Here is a tiny trained network, its code and every weight. The questions are about switching its units off for an input and a class, where a switched-off unit gives its printed mean instead of its output.

import numpy as np


def w(rows, s, z=0):
    codes = np.array(rows[::2]) - 128.0
    scale = np.full(codes.shape[1], s)
    scale[-1] = z or s
    return codes * scale


def f(y):
    return y / 2 * (1 + np.tanh(0.7978845608 * (y + 0.044715 * y**3)))


def log_softmax(a):
    a = a - a.max(-1, keepdims=True)
    return a - np.log(np.exp(a).sum(-1, keepdims=True))


def net(x, mask):
    res = np.array(x, float).reshape(1, 3) / 4 @ E
    y = f(res @ A[0][:, :-1].T + A[0][:, -1])
    res = res + np.where(mask, y, B[0][:, -1]) @ B[0][:, :-1]
    return log_softmax(res[-1] @ U[:, :-1].T + U[:, -1])


A, B = {}, {}
E = w([
[99,7,173,150],'x0',
[1,115,79,76],'x1',
[129,125,124,129],'x2',
],0.0093)
A[0] = w([
[154,234,81,130,16],'n1',
[122,24,203,95,24],'n2',
[145,240,48,88,142],'n3',
[89,18,191,206,1],'n4',
[198,148,240,189,34],'n5',
[10,152,80,169,118],'n6',
[60,78,46,19,64],'n7',
[165,224,37,75,92],'n8',
[2,119,84,113,43],'n9',
[193,125,182,146,169],'n10',
[221,105,137,217,44],'n11',
],0.0063,0.0027)
B[0] = w([
[159,47,137,76,188],'n1',
[196,85,199,26,199],'n2',
[129,3,244,77,253],'n3',
[213,58,156,29,226],'n4',
[198,182,7,38,205],'n5',
[122,169,82,113,213],'n6',
[223,203,45,17,234],'n7',
[212,36,225,59,230],'n8',
[170,167,89,42,228],'n9',
[166,181,57,175,200],'n10',
[232,224,23,44,198],'n11',
],0.0067,0.0038)
U = w([
[158,187,2,81,45],'0',
[155,48,206,90,44],'1',
[124,135,113,134,253],'2',
[70,150,122,221,152],'3',
],0.0079,0.0053)

Each question gives the input, the list of numbers given to net, and the class t.
The units are the neurons (one row each of A and B). Each row of codes is followed by its name. A weight is (code - 128) times the scale printed after its matrix; where a second scale follows, it is the last column's (A, B and U).
mask holds one flag per neuron, in row order. A switched-off neuron (its flag False) gives its mean, the last column of its row in B, instead of its output. The means were averaged over made-up inputs and are rounded, as every weight is.
A unit's drop is (log p(t) with every unit on - log p(t) with that unit switched off) / (log p(t) with every unit on - log p(t) with every unit switched off).
The circuit of an input: a set's keep is (log p(t) with only the set's units on - log p(t) with every unit switched off) / (log p(t) with every unit on - log p(t) with every unit switched off). Starting from all 11 units, units are removed one at a time, each time the one whose removal leaves the highest keep (on an exact tie, the one counted first), for as long as the keep stays at least 0.8.
units of the circuit, in order: the units of the circuit, biggest drop first
most important unit: the unit with the biggest drop
top k neurons: the k neurons with the biggest drops, biggest first
drop when u is switched off: that unit's drop, to one decimal
input [-7,6,4], class 1: most important unit => n3
input [-5,-2,-3], class 1: units of the circuit, in order => n3, n8
input [4,-4,3], class 0: units of the circuit, in order => n3, n11
input [-4,-3,1], class 1: top 2 neurons => n3, n8
input [-2,-3,0], class 3: top 2 neurons => n7, n4
input [7,8,-2], class 0: top 2 neurons => n7, n9
input [7,7,-2], class 0: top 3 neurons => n7, n9, n3
input [0,-3,1], class 3: drop when n4 is switched off => 0.2
input [-5,-3,-3], class 1: units of the circuit, in order => n3, n8
input [2,3,-1], class 3: drop when n7 is switched off => -0.1
input [2,-3,-3], class 3: drop when n7 is switched off => 0.3
input [-7,-4,5], class 1: drop when n3 is switched off => 0.3
